Each row is followed by its class.
[-17 -28 -37  -2  22  -8   2   6  -9  13  -4  25   6  24 -18 -23  27   2
 -36 -27  23  17 -46 -43 -40   9  -7] : (30)
[-12  10 -40  13  59   4  35  13 -26  18 -18  28  31  -6 -31   5  46   0
 -10  19   2  16  10 -42  -5  37 -32] : (32)
[-14 -10 -11  -5  33 -20  -2  17  26  11 -13   1  21   1  -9 -28  23  -7
 -31 -29 -11  11 -27  -2  -6  21 -12] : (36)
[-13 -64  -4   6  29   9  25   1 -21  10 -14 -44  23 -14  -9 -63   4 -31
 -42  51 -29   4  17  -6 -50   7   1] : (36)
[  1 -40 -19  13  51 -26 -16 -12 -19  11 -16  -8  25  14  -1 -34 -25  -3
 -28  -4 -14   7 -36  12 -29  55 -16] : (36)
[  1 -13 -15  -1   5 -15  -2  27 -12  -8   6  -4   9   6 -38 -28  12   4
 -15 -10 -24   3 -16   6 -30  33  14] : (32)
[-30  -3 -19  47  69   2  -1  23 -16   9 -31   6  21   4 -18   8   9  32
  -3  -4 -15   7 -10 -26  -4  24 -24] : (36)
[-18 -41 -47  29  50  -5 -12  19 -33  40  -6 -12  16   2 -13   2  17 -13
 -47   1 -23  26 -28 -28 -27  56 -46] : (36)
[ -7 -16 -21   1  15 -16   7  21  -2  27 -15  10  19  40  -5 -14  26 -22
 -41  17 -28  39 -21 -17 -26  38  -6] : (36)
[-20 -39 -35 -13  44  15   7  17 -18  23 -15  -7  29  -2 -24 -16  20 -21
 -67  22 -12  11  32 -31 -52  44 -21] : (36)
[-20 -32   6  -3  15 -15 -12 -12 -29 -27 -13  10   3  20  -4 -45  -4  -8
 -31 -11 -12   8 -45   3 -31  -8   9] : (36)
[ -3   3 -25   6  15 -43 -31  14  14  10  40   9   5  27 -14  -1  10  15
  -5 -52   9  19 -64 -19 -20  43  -4] : (30)
[ -5 -13   6  24  40  -8   4   4 -14  -8   9  -1  25  18  -4 -12 -73 -14
 -43 -23 -23  24 -23  13 -30  15   0] : (36)
[-21 -18   1   4  17 -12  24  17 -59  10 -10  20  12  36 -23 -15 -18   1
 -15 -12  -4  30 -31 -14 -33  24  -4] : (36)
[ -2 -19 -29   1  48 -12   0 -18 -12  10 -17   9  27   0 -14  -5  -2  26
   2 -21   3   8 -20  -1 -35  34   3] : (36)
[-11 -23 -22  -2  20  -2  -8  16 -14   0  -9  12  16  -1 -14 -29  21 -13
 -35   4 -17  29 -28  -6 -26  18   1] : (32)
[-25 -27 -96  -6  91 107   5  64 -88  72 -40 -32  65 -81 -71  51  82  -9
 -59  77 -21  28 101 -97 -29  77 -85] : (32)
[  6 -25  18  -6  -7 -52 -23 -21   5 -38  15   6   3  53  -1 -22   4  -1
  -5 -39  -3   9 -75  44 -11  -4  23] : (32)
[-16 -24 -23  22  49 -13  29  20  -6   7  13  17  12  15  -1 -13   7 -11
 -31   8 -14  38 -11 -14 -17  13  -8] : (36)
[-31 -27  -2 -10   1   9  14 -20 -13  -2  25  17  33  23 -15   1 -11 -13
 -12   4  -8  -9 -17  11 -16  18  12] : (36)
[  7 -24 -43  -7   6  12   9   2   4   4   1   7   9  17 -21 -26  19 -20
 -27  10   1  -3 -19 -17 -15  24  -2] : (30)
[  1   0  -5  -5  10 -50 -27  19  39 -12  14  -4 -19  49   0  -2  -9 -20
 -31 -17 -14  -7 -63   4 -30   4  25] : (36)
[-23 -14 -28 -15  39 -28 -20  27 -10   8  -7  14  23  18   3 -13   7 -11
 -51  -4  -7  33 -20 -14 -36  33 -38] : (36)
[-11  14   0  17 -11  -4 -10   8  -6 -11 -19  -8   1 -27  41   7   0  -4
   3   2  -8  10  11 -12  -1 -13  -2] : (36)
[ -5   5 -44 -26  21 -11 -14 -11  -2   7 -17  16   6   1 -25 -45  44  23
   3   5   7  27  -2 -31 -15   2 -18] : (30)
[-14 -25   3  65  18 -30  -8 -21  -3  -2  28 -23  -4  32   0  -4 -16   0
 -16 -15 -15 -10 -59  37 -23  41  13] : (36)
[  2 -22   3  18  27 -19  -8   3 -15   4  -2  -4  22  25   2 -10   1 -25
 -27  -6  -1  25 -14  -7 -32   8 -10] : (36)
[  5 -38 -21  -6  32 -14   5  -3 -10  32  -6  15  30  14  -3 -20  34  11
 -21   3 -15   8 -21 -11  -8  35 -15] : (36)
[  2 -48 -62   5  39  11   7  26 -35  31  29   3  27   4  14  -6  26 -15
 -21  21 -16  14   9 -11  -9  71 -40] : (36)
[ -7 -21 -37  14  64 -30 -15  63  18  15 -27  11  12  12 -12 -30  32   3
 -52 -24 -10  24 -56 -58 -41  42 -37] : (36)
[-47 -40  29 -24   7   1   1  21   9  -1 -20  36 -38   6   4 -22  13  19
   4 -15  11 -15 -29   0  -3   0  19] : (30)
[ -2 -16 -46  -1  51 -14 -24   0 -16   3  -4  22  22  15  29 -27 -10 -42
 -10  13 -12  11 -19   2 -10  37 -25] : (36)
[  5 -20 -36 -18   2 -49 -11  13  10   6  22  14  18  49 -15 -42  -3  12
 -24 -37  -2   8 -97  -2 -28   9  44] : (36)
[-13  -4  -6  21  59  -6  -7  16 -48   4  -8 -15  29 -27 -12   7  -1 -12
 -24  11 -18  20 -25  -9 -22  31 -17] : (36)
[-29 -18 -57 -15  23 -33  -7  14   8   8   5   2 -47  24  -9 -51  20 -32
 -41   8 -13  14 -53  -4 -25  47  -1] : (30)

Each row is followed by its class.
[ -2 115 -22  46 -12 -57  31   9  71 -24 -57 -22 -16   3 -16  36 -12 -46
  -1  11  32 -12  73 -61  -7 -28  27] : Maru
[-27  66 -47  53   7 -28 -31  -4  20  -6 -65  -5   9   7 -87  -3 -13 -12
   3   0  12   0  74  15 -26 -16  57] : Kerot
[  1  56 -17  51 -30  -3  -7 -16  35 -44 -42  50 -11   1 -31  17  -2 -22
  -3  27   7   4  70 -52  -6  15  24] : rol
[-46  35 -36  47 -14 -13 -22  -8  24  -5 -57 -24 -26 -12 -57  42  -6 -16
  18  -6   6   3  59 -23  -2 -21   4] : Kerot
[ 34  87 -49  28  -8  37 -36  20  40  -8 -60  -9   1   3 -16  29  -8 -28
 -12   8   9  -5  88 -59 -14 -12  13] : rol
[  24   63  -13   16    0   -7    7    8  -10   -1  -27   -1   14   27
  -13   13  -11  -22  -47   30  -39    2   80 -122   -6   -7   21] : Kerot
[-19  11 -13  17   4  10 -12   9  10 -15 -41 -25   2  -5 -33  40 -12 -59
  88  -4  11  19  19  59  -3  -1 -62] : Kerot
[-62  34 -22  38  15 -56 -12 -10  13  -9 -69   3   6 -14 -26  26 -39  -5
 -21  15  11   2  61 -55  -1 -14  43] : rol
[-12  17 -33  38   3 -87   6  -4  -9  -4 -62  34 -12   1 -77  21  -8  -1
  -1   8   1   5  78  34   0 -10  55] : Kerot
[ -5  47 -55  48   0 -23 -12  -5  43 -44 -67 -17   2  -8 -79  81   2 -59
   5   7   1   6  64  18   2 -41  24] : rol
[  6  49 -33  37   3 -10  -3   9   5 -10 -34   0  -1  -2 -51  33 -24  -8
 -11  12   3   6  48 -12  -7  -8  19] : Maru
[ 60  35 -45  30 -11  23 -19 -10  43 -14 -63  -5  -7  21 -99   9 -13 -11
 -24  17   4   8  67 -10  -4   7  -2] : Maru
